[[ 17  27 -56  22  45  -6]
 [ 10  -7  -7 -64  25  -1]
 [ 46  -3 -36 -10  54  -1]] --> -10

[[-10 -16  14 -20  20]
 [ 45 -22 -15 -34  -9]
 [ 26  28 -28 -51 -10]] --> -28

[[ 11   9  46  49   0  18]
 [-27 -17 -34 -41  14 -15]
 [  9   2 -11 -33 -21   3]] --> -33

[[-14 -26  18  22]
 [ 13  55  25   8]
 [  7  39  -5  -3]] --> 39

[[ 20   9 -31 -28 -16  23]
 [ 11 -28  18 -15  64   5]
 [-37  60  21  30  -7 -16]] --> 30

[[ 58 -14 -14   4]
 [-24  21 -10  35]
 [-10 -33 -12  49]] --> -33

[[ -1   1 -30 -54  -8]
 [ -7  23  19  65  48]
 [ 54  20 -36 -11 -29]] --> -36

[[ 28  29 -39 -34  65  60]
 [-23   1 -11   1  36   5]
 [-67  36  13  20 -10 -22]] --> 20

[[ 14 -19   3   0 -34  34   2]
 [  3  28 -50 -61 -10   1  32]
 [ 14   4 -28   8  63 -16  -3]] --> 63
---
[[ 13  -5   2  60  26   1 -11]
 [  1 -20 -12  31  -1   4   2]
 [-28 -10 -54 -55 -32   7   8]] Answer: 31

[[ 40 -61 -12  16 -19]
 [-15  -6   1  -7 -24]] Answer: 16

[[ 27 -24 -58  18 -14]
 [  0 -15  -5  16 -24]
 [-19  10  26   0  -8]] Answer: 26

[ 27 -29  14  34  63  -6 -33] Answer: 34

[ -3 -12 -55 -25 -29] Answer: -12

[ 52  14 -63   4  26  -9] Answer: 26

[[ 22  54 -34  56 -26  52]
 [ 31  57  -4  14  19  47]] Answer: 56

[-64  11  36  -6 -37 -25] Answer: 11

[[ -2 -30 -16 -21 -29 -36 -11]
 [-39 -12 -64  13 -11  12  -4]] Answer: 12
---
[[  2  13 -25   9 -42  -6 -14 -19   9]
 [-15  18  -1  -2   6  -6  44 -33  44]
 [ -1  -3  17  17   0  -1  29 -13  57]
 [ -4 -10  25  45  21  32  22  -5  19]
 [-21  17 -26 -29 -10 -32  24 -20  27]
 [  0  -9 -19  14 -37 -22   2   6  45]
 [-21  20 -17 -15   1 -17  38 -28  31]
 [ -5   0 -41  19 -39   2 -35   7 -31]
 [-11  25 -15   8 -12   7  20 -38  13]] >> -25

[[ 41  47 -22   0   6 -16  20  18 -28 -32]
 [-38 -10  16  -3  -4   3 -17   6  36   0]
 [ 31   7 -28 -15  -9 -15   1  17  -2  -8]
 [-20   6  31   8  11 -15  15 -16  30  25]
 [ -9  35   9   4  14 -23  22   4  13 -11]
 [  0  -8   3  -3 -24   7 -13   1   7  -5]
 [ 14 -49 -13 -13  -9  22 -22 -16   2  48]
 [ -2  48   8  11   5 -20  18  18  -1 -41]
 [ 30   1 -40 -13  -7  14 -11  11 -27 -11]] >> -22

[[-1  1 37 55  5  0 -1  1  0 -1  0]
 [ 1  1  8 60 31  1  0  1  0 -1  1]
 [12  0 -1  1  0 -1  0  1  0 22 64]
 [ 5 54 38  2  0 -1  0  0  1  0 -1]
 [ 0  0  0  1 -1  0  0 -1 11 63 23]
 [53 40  2  0  0 -1  0 -1 -1  0  4]
 [ 0  0  1  8 60 32  1 -1  0 -1 -1]
 [-1  5 53 39  4 -1 -1  1  1  1  0]] >> 37

[[ -9 -21  -3  17  12  -4 -21  34  -9 -27  -6]
 [ 18 -15  20  -7   9  -7  13 -27  -7   1   8]
 [-20 -17  -3  27 -23   0  12  -2  12  -9  -4]
 [  4 -12 -10 -15  -5 -11 -11   8  19  27 -49]
 [ -1 -30   1  35   4 -11 -10  49 -29 -13 -11]] >> -3

[[ 20   4  -2  -5 -10 -12  -6  -8  -6 -13 -12 -12  -8 -25 -11 -12]
 [-20  -4   3   5  10  12   6   8   6  13  12  12   8  25  11  12]
 [ 20   4  -3  -5 -10 -12  -6  -8  -6 -13 -11 -11  -8 -25 -11 -12]
 [ 20   5  -3  -5 -11 -12  -7  -8  -7 -14 -12 -12  -9 -20 -11 -13]
 [ -7 -22  -8   5  13  13  37  28  28   5  25   8  25 -53  16  11]
 [-19  -5   3   5  11  12   8   9   7  13  12  12   9  17  11  13]] >> -2

[[  0  -2   9  -3  24 -12   9]
 [  0  -7   3  -5  20   1  11]
 [ 11   8  -6  -1 -18 -10  -2]
 [  3  10   7   9 -55  -1 -12]
 [  8   7   3   3 -23  -7  18]
 [  8  -4  11  -8  18   5 -20]
 [-14 -10  -1  -4   5  -5  14]
 [  5   7  -7  -3   4  11  -3]] >> 9
